Facts:
bafo | φ kebro, plidra | Π trekis, drikil | α 682 | θ bodam
balil | α 312 | θ sidur
beflapun | Π dasom, tuflu | α 282 | θ flozo
birok | φ zester | Π drivon
bodam | φ toska
brala | Π lagrobo, flustugrek | α 774 | θ seskisa
brebem | φ pludin | α 575 | Σ brostar, zapum, letul, bruvol | θ brostar
brimestik | Π gridral, tibugro | θ flozo
bruvol | φ brimestik | θ fluvur
dagril | α 792 | θ zuter
daram | Π bafo | α 792 | θ tusi
dasom | φ flopu | Π floklor, vekluk | α 641 | θ flidrin
dastum | Π brobim, drikil | α 682 | θ gete
debu | φ letul | Π bafo | Σ klistas, bruvol
drabrin | φ drikil | α 792 | θ popi
drifla | Π brimestik | α 282 | θ toska
drikil | φ fluvur, drubren, brobim | α 551 | θ zopima
drivodral | φ mika | Π tasta | α 974 | θ stigilu
drivon | α 731 | θ fuskubre
drubren | φ klilem | α 731 | θ debu
drukliklel | Π rabas, floklor | α 282 | θ birok
dukli | Σ fluplo
faklek | φ lagrobo | α 682 | θ napitrus
feska | Π flidrin, lagrobo | α 766 | θ stigilu
fisis | Π dasom, floklor | α 766 | Σ mika, tevibrar | θ mika
flidrin | φ fluzi
fligral | α 282 | θ mamuskar
floflar | φ brimestik, grikun | α 792 | θ trasku
floklor | α 774 | θ planak
flopu | φ fluvur, brimestik, zapum | α 641 | θ napitrus
flozo | Σ fluvur, brala, seluk, pludin
fluplo | φ lagrobo | α 766 | θ napitrus
flustugrek | φ sifliklor | α 444 | θ nostus
flutren | α 551 | Σ fluplo | θ zuter
fluvur | φ grikun, floflar | Π brala, mogrum, gilam, gete, skelem
fluzi | θ mamuskar
gatak | φ grestu | Π lusuk, skeboplur | α 682 | θ grudil
gatror | Π drifla | α 731 | θ gete
gete | Π klilem, gridral
gilam | Π flidrin | θ sidur
gipudam | φ fluvur | α 974 | Σ grustol | θ beniklu
grekol | φ plidra
greku | φ pludin | α 682 | θ sidur
grestu | φ dagril | θ fistem
gridral | α 974 | θ napitrus
grikun | φ brimestik, zapum | α 641 | θ trasku
grivuk | α 774 | θ sifliklor
grudrok | φ kitrer | α 682 | θ debu
grustol | φ gufulus, brimestik, floflar | Π bafo | α 792 | θ mamuskar
gubel | Π flidrin | α 551 | θ gete
gufulus | φ faklek, lefak | Π gubel | α 575 | Σ drubren, beniklu, dastum, feska | θ napitrus
kebro | φ klilem | Π gipudam | α 282 | Σ flopu, tefastan | θ debu
kiren | φ flopu | α 312 | θ gete
kitrer | φ stigilu | α 766 | θ seskisa
klikom | φ zapum | Σ grekol | θ brobim
klilem | φ flopu, tigra | α 282 | Σ klistas | θ sidur
klipu | φ lagrobo | α 766 | θ popi
kopu | φ zopima | Π satron, gubel | α 682 | θ nostus
lagrobo | φ bruvol | Π birok, vekluk | θ zuter
latrom | Π rabas | α 774 | θ sidur
lefak | φ napitrus, stigilu | Π staka | α 792 | θ bosubir
letul | φ trasku | Π tigra
lilon | φ fluzi | Π fisis
loba | φ lefak | α 641 | Σ zikero, gatror, mogrum, gilam, toska | θ stigilu
lusuk | φ tibugro | α 641 | θ fuskubre
mamuskar | φ pokladi
megir | θ beniklu
mibol | φ lagrobo | α 282 | θ redom
mogrum | α 682 | θ fuskubre
napitrus | φ tevibrar
nisko | φ mibol, brimestik | α 766 | θ grudil
nodren | Π plubre | α 766 | θ debu
nolun | φ kebro, vuse | α 731 | Σ klipu | θ nostus
nostus | φ sifliklor, tevibrar, letul | Σ dagril, megir, fuskubre
nustuk | φ fluzi, fluvur | α 551 | Σ dasom, lagrobo, grestu | θ tusi
pelim | α 575 | θ toska
planak | φ staka, flidrin, tefastan, pelim
platrur | φ mika, tibugro | Π gatak | θ letul
plidra | φ fluzi | α 731 | Σ dasom, kiren, zapum | θ brostar
plobimar | φ drabrin | α 974 | θ redom
plubre | α 641 | θ popi
pludin | φ klilem, staka | Π plobimar | α 974 | θ fistem
pokladi | φ flopu | Π zikero, mogrum | α 682 | Σ popi, beflapun, viska | θ dukli
posul | φ grikun | Π lilon, flustugrek | α 282 | Σ fuskubre, floflar | θ lilon
rabas | α 444 | θ klistas
redom | Σ napitrus
relik | φ faklek | α 731 | θ lilon
rida | Σ klipu, vuse
rivaral | Π fluzi | Σ flidrin, drabrin, napitrus, vuse | θ nostus
rokli | α 682 | θ rida
ropler | Σ lusuk, zopima, toska, rabas | θ tusi
satron | Π beniklu | θ mamuskar
seluk | α 641 | θ tusi
seskisa | Σ fistem, grestu
sezor | Π mogrum | α 682 | θ lilon
sidur | φ floflar | Π floklor
sifliklor | φ brimestik | Π flidrin, rabas
skeboplur | φ sidur | θ redom
skelem | Π brimestik, drifla | θ zuter
skosik | φ dagril | α 682 | θ brobim
staka | φ klilem, trasku | α 974 | θ toska
stigilu | φ fluvur
tasta | φ brimestik | Π flidrin, gipudam | α 792 | Σ flopu, brala, balil, feska, skeboplur | θ flozo
tatrok | φ fluzi | α 282 | Σ dagril, trasku, nisko, drukliklel, bruvol | θ fistem
tefastan | φ klipu, stigilu, letul | α 774 | θ toska
tevibrar | φ kebro, mika | θ fluvur
tibugro | φ sifliklor | Π beflapun | α 731 | θ flidrin
tigra | φ fluvur, floflar | Π zikero, voso | θ fistem
toska | φ pludin, zapum
trabron | φ kebro, beniklu | α 575 | θ stigilu
trekis | θ bosubir
trugok | φ trabron, bruvol | Π ropler | α 731 | θ mamuskar
tuflu | Π birok | α 282 | θ fluvur
tusi | Σ rokli, grekol, bodam
vabus | α 974 | Σ beflapun, zuter, vuse, kopu | θ klistas
vekluk | Π rabas | α 551 | Σ tuflu, daram | θ bosubir
viska | Π beflapun, tuflu, sidur | α 682 | θ zuter
voso | φ brimestik | Π skeboplur | Σ dasom, gatak, sifliklor, feska, grudil | θ klistas
vuse | φ zester, bafo, greku | α 792 | θ bodam
vusto | φ klipu, tevibrar | Σ dagril, nisko, bodam | θ letul
zapum | α 682 | θ trasku
zester | φ brimestik, zotrer, faklek | α 312 | θ stigilu
zikero | φ staka | Π tuflu | α 682 | θ stigilu
zitruk | Π lagrobo | α 682 | Σ floflar, vuse | θ birok
zopima | φ dasom, sidur
zotrer | φ kebro | α 575 | θ sidur
zuboskim | α 774 | θ lilon
zuter | φ kebro | Π beflapun

Known rows:
-21 2 -14 0 49 9 -2 -8 4 -9 -7 -9 -2 14 3 4 -26 -15 -6 3 -11 -24 8 7 -12 5 4 6 -4 0 -> daram
-4 8 6 16 29 -11 11 22 7 11 -19 -15 -9 7 -16 -1 51 -2 8 3 -12 22 26 5 21 -4 -1 25 -27 6 -> gilam
23 4 -9 21 -23 10 5 16 25 8 8 -2 -12 6 -11 -2 51 -14 -12 2 -15 22 9 11 24 -28 -10 -4 -4 -3 -> sidur
-16 -8 6 -5 -5 5 2 22 2 -14 10 -16 13 0 -7 6 11 -11 1 1 34 -2 3 -3 24 -17 7 8 2 3 -> zitruk
6 -1 12 -26 -2 -14 -4 13 16 -6 -4 -16 12 -8 3 15 -21 -1 9 2 -36 -25 0 -12 -35 18 16 10 34 2 -> drivodral
-14 -12 12 -9 -31 10 -6 4 -12 -6 -10 -5 45 -9 21 2 -40 2 5 8 13 -12 -11 -10 -7 -21 18 6 33 -8 -> zikero
-11 -11 0 3 -14 17 0 12 -3 -7 10 -8 20 -4 -6 5 3 -6 2 3 50 -1 -7 5 13 -24 13 6 15 -6 -> pokladi
13 5 4 1 -19 6 3 -7 13 8 7 15 -17 -4 3 -4 -10 -13 -14 0 -32 1 -2 -3 12 -14 -7 -26 -25 -8 -> bodam
6 4 -4 3 -19 2 -1 4 -3 7 11 17 -12 -1 1 -1 3 -8 -5 -2 -27 -2 -7 0 16 3 -8 -16 -1 -8 -> mamuskar
-15 -6 7 8 0 6 0 6 -21 -2 -14 -9 20 2 6 -6 8 8 5 2 20 12 -3 -3 11 -19 -2 9 -4 0 -> mogrum
-21 -3 2 -5 18 2 2 6 -24 -7 6 0 11 7 2 -4 -8 2 6 -3 20 -3 0 -3 15 5 4 5 -19 -1 -> skosik
-14 6 3 -9 26 20 -5 5 -25 3 -7 11 2 6 4 -17 -1 10 13 1 26 13 -7 4 -15 -3 4 18 0 -8 -> flopu
-20 -4 -3 -5 24 1 0 1 -22 -10 3 -2 0 1 0 -1 -7 12 8 -1 20 -9 -12 -1 2 10 1 7 -4 4 -> flutren
3 -12 2 13 1 9 2 4 5 -4 -6 -12 9 -6 -3 0 3 4 1 2 -6 11 2 0 3 -13 -3 7 11 7 -> drivon
1 0 -6 5 -35 -15 1 2 9 2 26 6 -5 1 3 4 25 -19 -9 -3 -13 -9 -12 -1 30 5 -4 -30 0 0 -> rida
-2 -7 8 -21 -6 -6 -10 -13 9 -7 -2 -1 8 -8 10 7 -39 -1 9 -1 2 -24 -15 -9 -39 14 7 4 37 1 -> zester
-12 -5 -2 -2 -2 -12 1 0 -24 1 3 1 -1 -4 -3 6 8 11 11 -3 13 -9 -2 2 5 34 4 -7 4 8 -> ropler
34 12 -8 3 -20 -6 -1 10 12 7 3 14 -7 5 1 -6 28 2 -2 0 -34 1 -6 -5 0 3 -6 -12 -4 -1 -> beniklu
-14 3 -2 9 30 0 7 -2 -22 5 -3 0 -15 7 -17 -9 21 9 12 0 64 24 8 9 18 -8 -1 16 -24 -2 -> greku
-5 -4 5 -15 -7 5 1 1 -7 -4 18 8 -4 -4 -9 2 -20 10 -1 -6 17 0 6 2 -15 13 -4 -8 -5 1 -> brebem
-2 9 4 -13 24 30 1 -10 -20 -4 -4 8 -7 -1 4 -14 -12 13 6 -1 27 7 7 -1 -5 -16 9 5 -13 -1 -> zapum

Rows:
No name comes twice in this set of rows, the named rows included.
-6 0 2 -4 1 0 1 -8 -10 3 8 3 -7 -11 -4 5 -12 9 2 -3 7 -11 6 2 2 10 8 -8 4 2 -> klikom
-8 -7 6 -6 -10 9 2 16 9 -4 11 -13 8 -9 -10 9 -9 -12 -1 2 17 0 8 3 11 -17 8 5 12 -3 -> posul
16 -1 -5 -7 -49 -23 0 1 18 -2 31 13 -14 -4 -5 11 -3 1 -17 -7 9 -6 -7 -4 12 3 -7 -29 -5 -5 -> nostus
7 -2 -8 -10 8 3 -1 -2 -8 -6 2 2 -11 -5 -7 2 -14 19 5 -3 12 0 -2 3 -12 18 5 2 3 9 -> plidra
-2 1 7 -11 25 7 4 29 4 -10 -4 -17 -8 2 -11 -2 13 5 9 2 -4 0 -3 -6 8 2 5 23 -1 5 -> gubel
0 -4 -3 15 15 10 8 -14 -5 7 1 -2 -14 -4 -20 -7 23 10 1 -3 54 28 12 14 15 -20 -6 10 -16 4 -> klilem
-6 -7 0 9 0 -18 1 -19 -13 9 -6 4 7 -5 1 6 -13 15 -1 -4 15 -4 -3 0 1 15 3 -4 -7 0 -> platrur
-22 3 -11 -1 18 -2 -2 -5 -4 -3 -1 -1 8 8 7 6 -28 -8 -5 0 -3 -20 16 8 -4 25 8 1 -8 2 -> trekis
-2 -5 -1 -7 9 8 5 29 4 -13 2 -20 6 0 -10 6 12 2 5 2 8 6 -2 -2 4 -3 7 16 -1 4 -> vekluk
26 10 9 3 -40 -10 2 19 32 5 3 -6 -11 0 -2 1 57 -23 -3 2 -37 3 -6 -8 18 -19 -3 -5 3 -6 -> flidrin
18 5 1 -21 -37 -4 -6 0 7 1 19 18 6 -6 16 6 -12 -3 -2 1 -24 -27 -10 -8 -9 2 14 -21 27 -5 -> stigilu
16 1 -6 -14 20 -4 -1 44 14 -6 9 -6 -2 -2 -20 7 9 15 13 2 5 6 -4 0 -22 20 6 22 22 -1 -> tasta
-27 8 -17 -9 38 14 -3 17 -21 -14 -5 3 25 19 10 -3 -33 -4 -2 3 9 -16 11 7 -4 4 7 15 -14 -2 -> dastum

The same nodes again, as new rows of numbers:
Known rows:
31 -4 5 -10 1 28 -14 2 -11 16 23 0 -13 -3 -13 -> mamuskar
-23 6 -8 2 17 -11 6 -4 -6 4 -12 -20 -11 30 14 -> skelem
-17 11 -2 0 -2 4 0 -5 4 5 -8 16 8 17 -4 -> skeboplur
-22 12 1 9 -1 -1 -10 -20 1 -1 2 20 13 6 0 -> mibol
-16 7 8 -10 -6 10 -6 -17 -23 -1 -6 27 4 15 6 -> drikil
-6 2 -14 6 -10 -4 -6 6 16 10 -10 6 16 18 -5 -> relik
-6 27 29 43 -13 14 10 -26 4 -13 -33 -17 -11 46 61 -> zikero
-16 13 -11 15 -13 -3 -3 -6 0 -6 5 9 16 8 -8 -> bruvol
31 -9 4 -6 25 13 -4 6 -16 10 16 -32 -26 -6 3 -> gete
-1 9 -23 5 -16 -7 6 -1 20 -38 18 4 17 -12 -14 -> vusto
-16 -4 6 -9 -7 5 -7 -8 -26 -13 -2 24 12 6 7 -> kitrer
-37 6 -10 10 -2 -9 -5 -16 -5 5 -4 -20 -12 22 18 -> brimestik
-24 20 1 15 7 -4 -9 -23 12 3 9 15 15 7 -8 -> flustugrek
45 -20 -3 -12 5 17 10 12 6 -6 37 -3 -5 -22 -12 -> flozo
22 8 19 43 -10 0 3 -16 -4 -22 -28 -2 -7 46 49 -> drivodral
-19 7 6 8 7 -4 4 -9 1 3 3 18 16 10 -1 -> fligral
-1 12 -3 2 11 -10 14 -4 -14 11 -24 -14 -7 10 11 -> gatak
21 2 7 8 12 -40 -6 -1 -34 -12 -20 26 -25 -3 -5 -> gubel
-5 0 -2 -7 -5 -5 11 6 -9 5 -14 11 14 22 5 -> gridral
-15 -12 24 -13 -2 -6 19 28 4 -37 -22 -18 2 -36 23 -> fisis
-12 -1 -2 -3 -18 0 -3 -1 -10 6 -12 16 12 13 5 -> staka

Rows:
No name comes twice in this set of rows, the named rows included.
-14 7 -9 11 -6 -5 -7 -11 6 3 1 8 17 5 -2 -> tevibrar
21 7 -14 14 -3 -37 -7 6 19 -28 -5 14 -27 -18 -13 -> tasta
11 -7 -13 -10 -24 -4 8 6 8 -22 -2 26 0 -4 -2 -> gipudam
-10 13 -4 10 -27 -1 3 -12 -10 15 -7 13 9 11 3 -> zapum
-11 8 -15 -2 -3 -11 4 2 20 -25 -1 -11 -13 -8 7 -> voso
0 -16 -11 -6 -23 -7 7 -2 45 -13 -9 -4 11 3 -18 -> nolun
-13 14 -7 11 -21 -7 2 -22 -6 10 -11 11 16 5 4 -> faklek
3 -31 2 -17 -18 -8 23 -5 19 -11 -15 0 13 4 -11 -> vabus
11 -4 7 -5 16 21 -14 -2 -9 10 9 -42 -23 -19 7 -> zuter
-16 6 -13 6 0 -12 -6 13 14 4 -28 -14 -2 13 3 -> trugok
59 -15 6 6 3 1 -27 -3 -15 12 20 10 -24 -17 -27 -> flidrin
-20 13 -4 12 7 -12 -9 -5 8 1 -10 -10 -3 4 3 -> lefak
-16 4 4 5 -4 1 -2 -9 12 12 -2 12 7 18 -9 -> drabrin
-1 -19 11 -6 -12 -20 24 -17 21 -10 -27 -30 -14 -6 -8 -> zitruk

